Below are the code and all the weights of a small trained network. Each question names an input and a class and asks about switching units off, where a switched-off unit gives its printed mean instead of its output.

import numpy as np


def w(rows, s, z=0):
    codes = np.array(rows[::2]) - 128.0
    scale = np.full(codes.shape[1], s)
    scale[-1] = z or s
    return codes * scale


def norm(h):
    return h / np.sqrt((h * h).mean(-1, keepdims=True) + 1e-5)


def f(y):
    return np.maximum(y, 0)


def log_softmax(a):
    a = a - a.max(-1, keepdims=True)
    return a - np.log(np.exp(a).sum(-1, keepdims=True))


def net(x, mask):
    res = np.array(x, float).reshape(1, 6) / 4 @ E
    u = 0
    for l in range(2):
        y = f(norm(res) @ A[l][:, :-1].T + A[l][:, -1])
        res = res + np.where(mask[u : u + 5], y, B[l][:, -1]) @ B[l][:, :-1]
        u += 5
    return log_softmax(norm(res)[-1] @ U[:, :-1].T + U[:, -1])


A, B = {}, {}
E = w([
[18,180,91,132,131,153,172],'x0',
[139,161,177,158,65,105,153],'x1',
[239,217,161,130,102,48,105],'x2',
[252,174,195,86,133,169,176],'x3',
[151,175,178,174,104,158,199],'x4',
[73,55,92,17,157,64,115],'x5',
],0.0037)
A[0] = w([
[166,173,221,84,158,100,204,210],'0.n1',
[171,69,150,239,146,236,91,149],'0.n2',
[148,190,177,96,160,151,67,2],'0.n3',
[116,108,52,198,47,1,80,93],'0.n4',
[51,130,86,16,138,110,118,193],'0.n5',
],0.0053,0.00095)
B[0] = w([
[4,119,82,100,72,84,73,237],'0.n1',
[117,140,28,31,54,163,56,222],'0.n2',
[241,95,113,121,152,68,178,164],'0.n3',
[73,186,13,50,159,255,73,219],'0.n4',
[164,226,98,155,66,149,60,252],'0.n5',
],0.0053,0.0041)
A[1] = w([
[106,230,88,85,144,254,100,145],'1.n1',
[163,212,153,120,172,202,208,88],'1.n2',
[37,68,117,176,97,161,188,175],'1.n3',
[48,187,185,118,143,99,203,73],'1.n4',
[150,70,103,102,20,202,95,250],'1.n5',
],0.0056,0.002)
B[1] = w([
[42,108,120,80,72,160,161,254],'1.n1',
[127,58,78,141,177,93,71,143],'1.n2',
[135,121,112,135,93,41,109,164],'1.n3',
[97,26,124,176,21,124,220,144],'1.n4',
[190,210,113,70,217,120,1,235],'1.n5',
],0.006,0.0082)
U = w([
[180,148,180,63,166,42,44,169],'0',
[120,49,196,237,250,141,210,1],'1',
[141,60,195,255,241,180,226,15],'2',
[172,228,146,198,130,47,183,72],'3',
[23,81,161,172,30,87,244,117],'4',
[127,56,216,214,243,178,227,5],'5',
[7,198,41,36,97,181,43,190],'6',
[109,19,237,187,189,177,146,8],'7',
],0.0078,0.0053)

Each question gives the input, the list of numbers given to net, and the class t.
The units are the neurons (one row each of A and B). Each row of codes is followed by its name. A weight is (code - 128) times the scale printed after its matrix; where a second scale follows, it is the last column's (A, B and U).
mask holds one flag per neuron, layer by layer. A switched-off neuron (its flag False) gives its mean, the last column of its row in B, instead of its output. The means were averaged over made-up inputs and are rounded, as every weight is.
A unit's drop is (log p(t) with every unit on - log p(t) with that unit switched off) / (log p(t) with every unit on - log p(t) with every unit switched off).
The circuit of an input: a set's keep is (log p(t) with only the set's units on - log p(t) with every unit switched off) / (log p(t) with every unit on - log p(t) with every unit switched off). Starting from all 10 units, units are removed one at a time, each time the one whose removal leaves the highest keep (on an exact tie, the one counted first), for as long as the keep stays at least 0.8.
units of the circuit, in order: the units of the circuit, biggest drop first
unit that matters most: the unit with the biggest drop
k most important neurons: the k neurons with the biggest drops, biggest first
k most important neurons of layer l: the k neurons of layer l with the biggest drops, biggest first
input [6,-2,8,5,0,0], class 4: unit that matters most -> 1.n5
input [2,7,-7,5,8,1], class 4: 2 most important neurons -> 1.n4, 0.n4
input [-1,1,4,2,5,-1], class 3: units of the circuit, in order -> 0.n4, 0.n2, 1.n5
input [-3,-7,-1,3,-4,-1], class 0: units of the circuit, in order -> 0.n4, 0.n1, 0.n3
input [3,5,4,4,-8,-1], class 0: units of the circuit, in order -> 0.n3, 0.n2
input [8,3,-6,-4,1,0], class 4: 2 most important neurons of layer 0 -> 0.n2, 0.n4
input [-6,-7,-7,7,-6,3], class 0: units of the circuit, in order -> 0.n4, 1.n1
input [-3,-1,-4,5,-7,-1], class 0: units of the circuit, in order -> 0.n4, 1.n5
input [7,4,7,4,7,5], class 4: 2 most important neurons -> 1.n4, 1.n5
input [5,8,4,-1,1,-1], class 4: 2 most important neurons of layer 0 -> 0.n2, 0.n5
input [2,-5,6,3,-7,-1], class 0: 2 most important neurons of layer 0 -> 0.n3, 0.n4
input [-5,6,-5,-2,8,3], class 0: 2 most important neurons -> 0.n4, 1.n1
input [5,-6,3,0,8,-4], class 4: 3 most important neurons of layer 1 -> 1.n5, 1.n4, 1.n1
input [0,6,2,3,-5,-2], class 0: unit that matters most -> 1.n1
